Below are the code and all the weights of a small trained network. Each question names an input and a class and asks about switching units off, where a switched-off unit gives its printed mean instead of its output.

import numpy as np


def w(rows, s, z=0):
    codes = np.array(rows[::2]) - 128.0
    scale = np.full(codes.shape[1], s)
    scale[-1] = z or s
    return codes * scale


def f(y):
    return y / 2 * (1 + np.tanh(0.7978845608 * (y + 0.044715 * y**3)))


def log_softmax(a):
    a = a - a.max(-1, keepdims=True)
    return a - np.log(np.exp(a).sum(-1, keepdims=True))


def net(x, mask):
    res = np.array(x, float).reshape(1, 6) / 4 @ E
    y = f(res @ A[0][:, :-1].T + A[0][:, -1])
    res = res + np.where(mask, y, B[0][:, -1]) @ B[0][:, :-1]
    return log_softmax(res[-1] @ U[:, :-1].T + U[:, -1])


A, B = {}, {}
E = w([
[124,130,127,127],'x0',
[152,167,86,2],'x1',
[127,126,130,127],'x2',
[129,129,125,130],'x3',
[162,209,23,159],'x4',
[112,195,191,118],'x5',
],0.0065)
A[0] = w([
[160,116,137,124,204],'n0',
[151,174,77,169,81],'n1',
[148,169,137,134,91],'n2',
[106,112,129,128,126],'n3',
[155,142,121,150,172],'n4',
[130,212,178,146,151],'n5',
[138,133,110,29,88],'n6',
[120,155,84,154,104],'n7',
[85,189,189,118,83],'n8',
[120,219,205,121,121],'n9',
[44,103,181,105,132],'n10',
[174,193,92,186,69],'n11',
[155,122,144,184,65],'n12',
[92,157,99,142,72],'n13',
[180,49,195,82,97],'n14',
[113,107,113,132,254],'n15',
[92,134,146,218,92],'n16',
[159,119,160,214,98],'n17',
[149,7,36,113,95],'n18',
[147,59,167,104,98],'n19',
],0.011,0.0077)
B[0] = w([
[187,155,87,128,195],'n0',
[16,142,132,132,153],'n1',
[87,111,143,137,120],'n2',
[122,133,123,127,129],'n3',
[140,160,106,134,167],'n4',
[160,116,130,175,174],'n5',
[107,50,131,18,175],'n6',
[73,143,137,135,140],'n7',
[105,102,163,171,139],'n8',
[147,87,183,176,171],'n9',
[92,171,76,144,182],'n10',
[25,138,98,125,156],'n11',
[88,109,158,89,122],'n12',
[72,123,146,109,114],'n13',
[35,169,76,129,173],'n14',
[228,185,72,135,254],'n15',
[140,83,136,16,163],'n16',
[133,89,142,28,159],'n17',
[113,73,251,211,176],'n18',
[72,150,124,147,152],'n19',
],0.021,0.0064)
U = w([
[152,80,156,4,59],'0',
[170,133,113,121,231],'1',
[168,82,67,146,187],'2',
[75,165,119,127,3],'3',
[151,23,156,192,113],'4',
[174,161,140,107,156],'5',
],0.011,0.0049)

Each question gives the input, the list of numbers given to net, and the class t.
The units are the neurons (one row each of A and B). Each row of codes is followed by its name. A weight is (code - 128) times the scale printed after its matrix; where a second scale follows, it is the last column's (A, B and U).
mask holds one flag per neuron, in row order. A switched-off neuron (its flag False) gives its mean, the last column of its row in B, instead of its output. The means were averaged over made-up inputs and are rounded, as every weight is.
A unit's drop is (log p(t) with every unit on - log p(t) with that unit switched off) / (log p(t) with every unit on - log p(t) with every unit switched off).
The circuit of an input: a set's keep is (log p(t) with only the set's units on - log p(t) with every unit switched off) / (log p(t) with every unit on - log p(t) with every unit switched off). Starting from the 12 units with the biggest drops (on a tie, the unit counted first), units are removed one at a time, each time the one whose removal leaves the highest keep (on an exact tie, the one counted first), for as long as the keep stays at least 0.8.
units of the circuit, in order: the units of the circuit, biggest drop first
k most important neurons: the k neurons with the biggest drops, biggest first
drop when u is switched off: that unit's drop, to one decimal
input [7,-7,-3,4,5,2], class 0: units of the circuit, in order	n16, n17
input [-2,-5,-7,-7,-4,8], class 4: units of the circuit, in order	n9
input [1,-3,0,0,0,8], class 4: units of the circuit, in order	n9, n8
input [3,-3,6,-6,7,-6], class 3: units of the circuit, in order	n1, n11
input [-2,-2,5,6,7,5], class 3: 2 most important neurons	n11, n1
input [2,-3,3,1,2,7], class 4: units of the circuit, in order	n9, n5
input [7,2,3,4,7,6], class 3: units of the circuit, in order	n11, n1
input [-6,-3,4,2,-8,-2], class 3: 3 most important neurons	n14, n19, n10
input [-2,-7,5,7,8,2], class 3: 3 most important neurons	n11, n1, n6
input [3,4,6,0,7,6], class 3: 4 most important neurons	n11, n1, n15, n7
input [4,-4,0,4,-7,7], class 3: 4 most important neurons	n10, n14, n18, n19
input [2,5,-6,7,-5,5], class 2: drop when n1 is switched off	0.1
input [-3,-8,3,0,8,-5], class 0: drop when n16 is switched off	0.6
input [-1,3,2,4,1,-6], class 4: drop when n18 is switched off	1.3
input [-3,-8,-3,-7,3,7], class 0: drop when n17 is switched off	0.4
input [5,8,2,-2,0,-8], class 0: units of the circuit, in order	n6
